(in the rows, 128 means zero)
Each row of numbers belongs to one of the things below and depends on some of the facts about them. Some rows are named. Which thing is each other row?

There are 3 kinds of fact about the things: Φ, η, ξ.
Q328 Φ [Q478]
Q703 Φ [Q968]
Q42 Φ [Q527]
Q69 Φ [Q875,Q968]
Q916 Φ [Q446]
Q866 Φ [Q148]
Q672 Φ [Q428]
Q915 Φ [Q968]
Q478 Φ [Q797,Q968,Q873]
Q346 Φ [Q968]
Q148 Φ [Q178,Q968]
Q245 Φ [Q968,Q915]
Q50 Φ [Q167,Q345]
Q253 Φ [Q968]
Q278 Φ [Q915]
Q796 Φ [Q245]
Q697 Φ [Q962]
Q195 Φ [Q968]
Q65 Φ [Q968]
Q875 Φ [Q713]
Q884 Φ [Q684,Q968,Q960]
Q922 Φ [Q968]
Q233 Φ [Q866,Q968]
Q418 Φ [Q866]
Q827 Φ [Q968,Q403]
Q285 Φ [Q693]
Q485 Φ [Q968]
Q228 Φ [Q677,Q139]
Q854 Φ [Q575]
Q139 Φ [Q968]
Q428 Φ [Q968]
Q436 Φ [Q693,Q873]
Q547 Φ [Q968]
Q758 Φ [Q527,Q123]
Q659 Φ [Q233]
Q550 Φ [Q968]
Q687 Φ [Q968]
Q93 Φ [Q543,Q809,Q971,Q403]
Q178 Φ [Q968]
Q771 Φ [Q304,Q968,Q133]
Q9 Φ [Q713]
Q218 Φ [Q575,Q428]
Q123 Φ [Q968]
Q709 Φ [Q758]
Q867 Φ [Q428]
Q127 Φ [Q796]
Q767 Φ [Q178,Q532]
Q733 Φ [Q703]
Q464 Φ [Q532,Q585]
Q222 Φ [Q968]
Q216 Φ [Q304,Q968]
Q110 Φ [Q528]
Q632 Φ [Q866,Q717]
Q543 Φ [Q580]
Q354 Φ [Q874]
Q339 Φ [Q468,Q968,Q532]
Q18 Φ [Q148]
Q601 Φ [Q428]
Q596 Φ [Q337]
Q176 Φ [Q405]
Q133 Φ [Q968,Q148]
Q199 Φ [Q874,Q527,Q873]
η drusim <- Q514,Q42,Q916,Q532,Q672,Q915,Q346,Q148,Q50,Q278,Q796,Q884,Q922,Q827,Q446,Q285,Q528,Q228,Q854,Q139,Q428,Q713,Q547,Q758,Q928,Q550,Q874,Q809,Q345,Q405,Q709,Q127,Q767,Q733,Q110,Q543,Q339,Q403,Q18,Q304,Q596,Q133,Q199
η groplim <- Q328,Q167,Q703,Q245,Q684,Q960,Q697,Q65,Q881,Q468,Q659,Q93,Q797,Q64,Q218,Q222,Q632,Q677,Q176,Q580
η sebri <- Q69,Q644,Q875,Q485,Q771,Q962,Q216,Q354,Q968,Q215
η pubul <- Q866,Q478,Q195,Q337,Q436,Q687,Q178,Q244,Q693,Q123,Q527,Q464,Q717,Q575,Q601,Q211,Q971
η dekenu <- Q253,Q233,Q873,Q418,Q585,Q9,Q867,Q175,Q282
{Q514,Q328,Q672,Q278,Q684,Q195,Q875,Q418,Q827,Q528,Q854,Q713,Q436,Q758,Q659,Q93,Q178,Q244,Q64,Q809,Q218,Q345,Q767,Q282,Q464,Q110,Q632,Q215,Q596,Q176,Q133} ξ b
{Q167,Q703,Q42,Q69,Q916,Q866,Q532,Q915,Q478,Q346,Q148,Q245,Q50,Q644,Q253,Q796,Q960,Q697,Q65,Q337,Q884,Q922,Q233,Q873,Q446,Q585,Q285,Q485,Q228,Q881,Q139,Q428,Q547,Q468,Q928,Q550,Q687,Q771,Q9,Q797,Q693,Q874,Q123,Q405,Q962,Q709,Q527,Q867,Q175,Q127,Q733,Q222,Q216,Q717,Q543,Q354,Q339,Q968,Q403,Q677,Q575,Q18,Q601,Q304,Q211,Q199,Q971,Q580} ξ a

Named rows:
Q659: [173  78  18 203 135  81 111 105 148 167  75 181 162 145 128 174 106  99
 131 178 157 134 190 138 129  60 166 175 138]
Q233: [108 161 180 114 100 168 129 143 133 109 148 101 156  86 141 118 154 135
 142  96  97 154  93 126 114 134 121 122 117]
Q304: [103 137 170 101 125 162 140 132 113 118 155 100 135 114  99  94 146 131
 143 103 100 109  94 114 136 155 109 116 120]
Q216: [ 82 146 156 116 115 156 121 137 105 115 112 145 119 113 128 123 122 114
 130 105 125 128  74 119 125 152 118 125 111]
Q9: [125 175 183 107 101 164 125 137 124 104 141  98 126 109 160 118 140 152
 138  98 121 145  95 127 106 141  98 108 132]
Q42: [ 93 152 190  97 121 121 129 138 141 113 157 109 108 110 108 117 131 145
 116 110 114 126  81 115 135 135 108  81 116]
Q175: [128 160 182  95 110 150 132 140 128 107 160 100 133 106 163 121 149 156
 139 102 107 152 105 125 105 143  93 110 133]
Q195: [181 112  40 201 126 109 128 118 151 140  89 124 129 155 128 146 126 101
 115 166 170 132 222 158 136  82 229 161 137]
Q199: [ 91 159 194 102 115 115 119 141 148 111 155 112 102 103 101 124 127 144
 108 111 118 128  79 118 134 130 112  72 114]
Q244: [199  99  47 175 152  87 130 120 160 144 112 127 121 164 143 152 127 126
 117 181 166 140 232 157 132  87 199 159 157]
Q575: [ 84 124 138  94 138 132 162 148  91 119 171 144 132 132 184 120 149 106
 135 115 129 134 141 128 108 196 109 124  91]
Q854: [192 134  67 182 139  97 149 107 164 170 115  68 106 149  99 151 147 122
 120 173 136 126 224 189 167  65 135 131 152]
Q677: [ 89 101 119 105 125 126 122 126  81 127 129 202 154 134 171 129 101 111
 145 109 136 118  78  85  98 163  86 133 105]
Q687: [ 81 138 148 118 117 153 121 148  96 103 125 152 134 120 150 121 127 104
 122 108 140 135  97 121 112 178 157 133  96]
Q767: [198 122  76 191 135 124 118 109 173 154  91  77 119 133  68 146 132 135
 131 171 140 123 196 168 165  57 182 145 171]
Q285: [ 96 151 189  94 129 123 127 139 138 117 161 111 106 110 107 122 131 145
 118 112 114 127  84 120 136 140 102  85 122]
Q797: [ 82 101 122 110 117 108 124 127  95 122 141 202 156 129 164 126 102 111
 133 109 136 116  82  72  95 152  99 121  92]
Q875: [194 113  48 186 136 110 137 103 152 151  93 116 114 158 110 143 116 121
 126 171 159 115 211 146 143  68 170 161 163]
Q550: [ 94 159 175 112 112 163 123 133 112 116 130 101 121 110 100 109 136 124
 126 102 110 121  79 132 141 147 111 109 116]
Q601: [ 75 143 146 113 124 137 144 151  92 117 139 149 121 125 176 129 149  97
 125 115 136 144 116 143 113 186 118 123  85]

Rows to name:
No name comes twice in this set of rows, the named rows included.
[188 135  63 189 132 105 147 105 160 167 111  66 109 149  91 146 145 115
 119 169 137 120 222 189 168  63 143 134 146]	Q672
[ 93 142 183 108 127 161 119 142 124 122 135 107 134  94  92 118 142 132
 137 108 100 132  80 134 141 147 116 113 121]	Q18
[112 178 178 122  86 174 131 135 119 105 137  95 142 101 143 112 142 133
 135  91 111 140  89 128 111 135 116 111 117]	Q253
[131 155 177  98 111 172 136 137 122 106 160  97 143 102 155 110 145 152
 155 102 109 140 107 113 105 147 104 114 141]	Q585
[105 115 153  84 144 133 134 151 108 108 156 159 127 128 173 123 135 133
 134 119 135 141 120 116 104 190 129 129 121]	Q337
[ 90  96 122 111 125 137 120 127  79 124 122 205 160 130 164 127 102 113
 155 111 137 119  79  81  99 164  95 137 108]	Q468
[215 114  65 171 141 114 144 101 163 154 116  71 115 157  88 123 131 140
 133 167 139 104 220 150 158  68 163 145 177]	Q713
[118 142 169  80 132 149 133 129 121 116 145 105 130 138 114  90 139 148
 104  95  84 121  86 126 139 158 109 130 120]	Q403
[ 81 136 156 112 118 129 128 151 116  99 144 159 125 121 155 124 127 115
 113 110 143 135 101 111 108 165 158 112  93]	Q478
[201 137  67 189 126 113 120 101 171 152  86  79 117 156  76 134 129 129
  92 161 130 121 188 178 168  52 185 154 156]	Q827
[208 130  77 196 122 120 130 117 190 151 115  77 157 113 113 157 153 136
 131 165 122 163 216 170 137  37 187 156 165]	Q418
[192 102  15 185 132  65  96  96 148 162  63 188 138 187 149 169  90 121
  75 163 149 147 168 157 131  65 161 188 139]	Q93

The same things again, as new rows of numbers:
Some rows with their names:
Q550: [ 85 147 119 154 120 108 135 174 142 131 134 140 151 156 169 135 122 104
 129 137 147 134 101 102 120 134 130 140 137  98 115 112 124 119 124 117
 153 101  99 108 139]
Q216: [133 124 164 190 157 136 146 144 155 114 110 161 118 133 137 145 107 131
 147 111 142 152  87  72  75 120 132 149 154  63 123 160  86 111 194 102
 195 121 115 100 111]
Q148: [ 81 149 130 149 129 111 129 170 144 132 138 139 142 159 179 139 124 102
 122 136 131 122 101 110 119 133 113 129 130 101 112 120 126 118 118 117
 141 107  99  99 132]
Q485: [133 122 165 188 153 143 148 147 160 117 104 162 115 137 143 143 104 132
 143 110 137 149  89  70  75 124 128 147 148  65 124 154  85 111 196 106
 189 125 114  91 107]
Q403: [ 69 149 127 113 123 105  99 181 143 102 130 138 144 150 157 153 124 104
 109 133 129 114  94 107 124 110 132 132 135 107 108 107 114 116 112  92
 140 128 118  92  90]
Q354: [125 115 181 166 162 109 141 138 174 127 116 174 113 149 116 147 114 143
 154  81 147 155 116  99  80 109 129 139 170  81 120 161  82 101 195  83
 181 124 119 104  85]
Q514: [172 100 121  87  77 162 123  53  62 134 124 148 111 115  81  99  96 156
 131 129  84  96 195 152 167 149 164  84 116 182 140  85 145 119 104 151
 105 171 203 151 186]
Q9: [ 75 138 144 144 167 100 158 157 147 126 164  90 191 136 138 115 159  88
 113 116 143  89 138 127 145  94  92 135 148  99 124  99 103 168 162 117
 151 122  83 128 121]
Q64: [188 105 143  75  87 177  98  17  74 144 118 103 104  84  73 115 145 142
 136 144  94 113 178 158 155 134 159 127 122 190 129 136 178 138 114 183
  78 150 205 167 167]
Q767: [170 124 123  92  74 172 148  64  51 149 124 140  95 118  81  91  81 155
 133 140  80 118 170 139 147 182 166  90 115 191 142  87 142 115 112 168
 109 155 188 147 218]
Q684: [195 111 136  82  88 193 100  27  77 143 105 110 100  97 100 111 143 136
 132 153  94 109 165 149 146 134 159 128 100 192 129 141 175 130 110 199
  64 156 207 159 166]
Q709: [ 81 139 127 136 127  83 133 169 152 137 139 146 150 164 154 136 127 111
 138 115 154 140 121 121 126 119 127 137 148 108 114 121 121 115 126 102
 149 105 101 112 126]
Q282: [162 108 131  81 112 165 154  53  66 140 127  97 126 118  57  72 112 140
 113 130  99  71 209 146 173 129 146  92 119 197 160  71 118 152 145 168
  87 193 187 153 180]
Q93: [180 129 127  41  63 179  97  42  48 126 124 104 109  56  43 122 141 138
 122 141 107 130 147 135 155 134 190 152 134 205 122 130 159 133 133 180
  97 145 211 178 162]
Q69: [136 116 168 193 154 140 142 135 153 108 121 168 133 123 142 144 112 126
 145 100 137 142  96  79  81 125 127 148 153  56 116 152  86 116 195 102
 206 124 111 104 108]
Q222: [100 154 132 143 128 124 110 141 156 141 130  97 140 123 155 152 167  91
 132 147 152 148  82 104 110 113 122 181 140 109 105 169 158 141 134 147
 120  79 100 121 123]
Q345: [177  85 123  97  85 162 115  49  65 137 116 144 114 120  87  99  98 164
 129 136  79  91 199 159 168 146 157  77 114 176 144  82 151 126  92 140
 100 181 203 142 174]
Q881: [ 96 131 144 139 136 103  91 126 166 137 135  85 139 118 136 170 172 104
 131 142 143 142 102 130 120  98 110 160 160 109  99 170 161 148 121 117
 118  87 109 127 101]
Q827: [175 126 109  73  66 172 130  77  39 128 123 156 115 106  87  94  95 149
 128 135  99 107 168 127 159 161 187 113 108 186 139  77 131 112 122 168
 117 166 204 151 196]
Q960: [ 97 142 143 142 135 121  93 133 171 136 127  91 136 130 165 157 171  94
 127 151 141 133  92 118 112 104 111 160 136 105 105 172 163 138 122 135
 103  93 109 114 100]

Name these rows:
No name comes twice in this set of rows, the named rows included.
[ 70 144 146 142 134 108 121 168 156 136 140 116 109 168 165 149 104 114
 110 143 105 123 101 123 104 145  98 102 145 113 112 123 126 121 103  95
 122 110 101  82 120]	Q532
[174 120 123  81  76 157 136  61  65 149 116 166 112 134  99  80 101 152
 141 119 107 112 194 149 160 155 176  95 106 189 142  87 131 104 118 172
 100 164 196 155 189]	Q758
[100 121 143 144 143 106  85 124 173 138 127  83 141 124 138 171 170 107
 129 143 137 135 108 131 125  96 100 155 158 104 102 169 175 150 110 108
 112  94 113 122  92]	Q167
[ 78 145 134 123 126  70 136 165 157 148 145 153 149 175 137 132 136 119
 150  99 167 152 131 129 130 115 136 137 158 115 114 121 115 103 134  99
 151  97  95 121 132]	Q199
[ 98 147 152 127 132 110  97 132 180 144 128 105 134 145 161 152 175  97
 132 133 154 146 102 129 111  97 116 164 139 120 106 178 157 128 127 137
 100  90 105 117  96]	Q797
[ 85 140 146 106 128 109  75 140 158 116 134  89 138 114 128 175 175  98
 113 143 135 136  84 117 120  94 121 164 157 118  95 166 153 136 122 111
 115 104 120 118  75]	Q580
[129 143 100 104 168 112 116 199 152  75 141 116 122  93 132 157 149 144
  95 110 138 148  83 143 114 117 106 140 109 114 140 156  94 132 116  94
 139 133  88 142  36]	Q971
[236 114  86  91 119 191 165  82  61 113 122 139  88  69  91  86 113 178
 128 116 108 140 153 169 145 175 148 111  62 193 177 132 123 128 122 193
 106 176 158 185 152]	Q195
[199 100 107 103  77 177 110  35  73 158  93 100 103  91  65 108 134 147
 147 165 121 133 165 129 158 127 172 149 114 189 143 135 185 142 118 186
  74 148 211 170 185]	Q218
[232 100  97  83 125 175 142  71  73 110 125 129  90  68  69  95 119 193
 122 112  94 128 177 190 152 162 136  91  78 188 170 130 124 135 106 164
 105 184 166 191 128]	Q244

Now the same things, written a new way:
Known rows:
Q110: [ 88 154 110 146 153 112 131 124 162 116 110 138 184 161 118  24 164 124
 144 138 171  86 135 148 150 111 115  97 136 132 103 114 113 125 131 136
 114 160 101 166 158 140 131 112 128 106  68 156  97]
Q178: [143 157 151 141 177  99 163 132 130 102 142 121 128  76 152  98 190  62
 134 112 143  29 132 136 148  58 147 111 124 101 122  99 154  62 168 128
  92 135 130 168 157 130 122 131 114 126  93 154 111]
Q767: [111 163  99 147 147  96 133 119 137  89  95 122 185 138 115  12 164  99
 154 146 183  76 144 142 154  95 119 106 131 130 115 127 144  90 152 137
 115 150 109 157 151 134 129 131 129 106  75 142 109]
Q64: [129 181 116 157 147 123 139  98 145 126 144 149 123  69 139  58 154  96
 116  94 128  52 131 161 155  92 164  96 122 115 105  99 101  93 159 137
  80 161 123 154 144 137 129 122 120 128 108 174 108]
Q304: [115 118 131 106 128 127 134 142 138 144  94 118 155 168  98 130 100 160
 135 156 129 180 135 108 118 170 104 142 135 136 129 147 158 141 132 123
 141 104 122 117 123 132 116 127 125 132 122 105 144]
Q827: [106 153  98 159 152 113 139 118 158  85 103 118 207 162 126  15 156  79
 162 149 167  57 145 153 135 102 122 112 123 133 112 139 133 110 141 134
  89 151 119 148 152 140 119 137 130 116  65 153  91]
Q550: [115 107 119 123 116 128 117 135 114 123 104 113 151 171 107 131 100 144
 143 157 140 166 131 108 116 162 102 148 131 144 141 150 150 150 110 128
 152 115 125 113 123 122 122 133 138 122 130 105 139]
Q703: [154 130 123 133 108 138 122 107  97 136 142 129  90  83 122 166  90 123
 111 111  94 138 127 120 121 144 151 147 119 130 141 137 140 121 138 129
 117 119 145 102 108 112 128 139 128 145 175 120 150]
Q405: [ 99 111 136  99 125 134 121 147 147 159 110 134 145 169 110 129 107 185
 124 145 129 197 132 123 122 158  98 126 147 137 122 135 124 176 108 127
 158 118 110 121 128 134 135 109 134 125 127 107 139]
Q233: [156 116 120 110  96 135 124 136  98 127 136 132  79  83 137 188 127 129
 124 121 112 124 129 110 128 112 137 146 126 115 147 130 107 131 122 125
 125 129 155 108 108 120 112 153 134 137 159 110 141]
Q971: [148  88 168  90 146 144 141 157 145 137 171 124 118 115 182 206 127 108
 115 117  86 151 131 156  99  86 132 138 132 117 138 127 124 150 116 121
 110 110 138 107 125 134 141 127 140 147 155 108 129]
Q960: [150 134 129 122 113 139 129 112 108 147 138 132  88  83 127 168  91 136
 105 109  90 148 130 123 123 149 154 142 122 126 134 132 133 119 144 127
 113 117 141 105 110 120 126 133 128 148 168 123 149]
Q693: [152 100 192 107 135 135 135 149 141 146 159 127  80 127 157 232 153 140
 107 113 120 162 104 125 112 132 129 120 125 120 136 119 129 128 116 113
 170  94 133 134 118 132 141 113 105 134 145 122 132]
Q175: [138 111 130 105 101 144 121 145 121 150 152 147  74  94 143 195 133 157
 113 113 106 152 122 122 132 116 134 131 135 116 135 117  77 160 102 124
 133 137 145 112 111 128 126 133 134 135 155 115 136]
Q337: [132 100 177  93 142 134 132 160 123 160 168 133  84 105 154 214 133 149
 105 109  98 162 117 129 123 103 123 129 144 115 137 104 122 150 104 125
 151 115 126 130 130 122 146 112 132 133 162 114 142]
Q596: [ 88 153 107 146 152 113 131 125 163 115 108 136 186 157 120  21 165 122
 147 138 170  79 136 147 151 107 116  97 135 130 102 114 113 126 130 137
 120 159 102 166 159 144 130 113 129 105  70 156  98]
Q601: [143  96 157 128 131 132 129 145  91 132 166 116  92 116 145 217 122 107
 124 119  99 116 114 109 112 119 124 154 130 121 151 114 143 137  95 125
 146 116 140 126 130 110 132 133 134 134 156 121 138]
Q873: [156 119 155 109 103 146 134 142 149 142 131 136  72 113 146 211 159 154
 114 119 126 161 112 110 121 152 142 120 117 116 133 135  96 129 135 111
 150 108 155 121  97 140 112 135  94 139 133 124 130]
Q697: [137 123 125 122 105 145 105 112 107 153 159 146  84  88 139 167  94 152
  99  99  94 164 123 139 127 128 142 132 130 132 133 116 101 152 109 133
 136 137 129 108 115 116 146 120 142 133 184 124 142]
Q485: [143 120 115 131 105 135 118 114  95 128 135 122 104 109 126 164  98 126
 124 123 110 139 125 117 120 142 138 148 121 133 143 137 135 130 125 129
 134 122 141 105 113 111 128 141 137 135 167 117 144]

Which thing is each row?
No name comes twice in this set of rows, the named rows included.
[117 172 110 167 152 121 148 103 141 125 130 139 142 104 122  56 158  89
 134 111 132  30 134 139 149 112 154 108 117 113 103 102 115  94 153 135
  75 157 125 160 150 132 115 124 118 130  91 176 105]	Q875
[112 160 116 163 152 111 138 116 166  93  96 122 188 174 121  32 175 101
 157 145 189  75 125 135 139 135 124  99 118 134 108 133 133  94 150 127
 124 140 115 166 145 144 118 124 105 109  53 159  93]	Q758
[144 105 171  94 141 122 137 153 110 143 155 122  85  95 146 207 129 132
 111 115 102 150 121 121 121  98 127 140 140 114 145 116 153 122 128 124
 144 105 133 125 125 118 141 124 131 136 165 105 151]	Q717
[ 96 157 103 169 153 111 142 117 147 103  98 121 194 168 104  26 159  93
 161 149 169  42 137 127 141 131 121 116 121 129 110 124 141 110 139 134
  99 151 116 165 156 135 108 127 122 115  57 164  97]	Q672
[143 178  97 167 138 113 133  87 116 100 138 138 121  58 136  52 151  72
 126  99 134  37 136 153 159  79 165 108 115 117 116 108 121  71 170 138
  79 161 132 147 142 128 134 135 129 123 122 167 114]	Q632
[137 120 114 140 103 141 113 115  89 131 141 126 101 118 123 164  94 128
 123 121 104 131 125 114 120 144 134 151 123 135 141 131 123 143 108 131
 130 130 137 106 117 110 131 137 139 135 166 122 141]	Q69
[147 154 143 130 163  93 141 130 113  91 154 129 119  63 163  90 189  70
 127 105 153  51 130 154 159  24 141 104 135 106 128  92 138  69 157 134
 112 147 122 167 157 124 146 129 132 113 117 143 114]	Q464
[120 112 152 111 122 138 122 140 164 140 102 125 145 194 118 148 128 179
 127 151 155 205 115 115 111 191 105 118 127 142 123 152 131 148 121 115
 180  99 116 124 112 144 130 115 102 123 111 116 129]	Q874
[141 152 143 154 167 104 152 128 118  92 151 121 131  95 156 103 185  48
 141 112 143  16 129 139 143  59 147 116 119 108 125 104 144  71 149 130
  97 142 134 168 157 126 125 134 121 123  95 160 106]	Q195
[130 165 118 137 137 121 143 125 155 122 138 150 113  80 148  83 192 100
 131 105 144  44 135 145 159  71 151  96 126 104 106 100  74 105 141 129
  81 169 136 162 142 145 113 131 117 124  87 166 100]	Q282
[133 109 119 122 100 146 118 143 110 148 150 139  80 104 136 197 127 142
 124 116 101 122 122 106 125 126 130 145 127 118 141 118  80 160  92 126
 127 141 150 116 116 121 115 139 134 138 154 123 131]	Q9

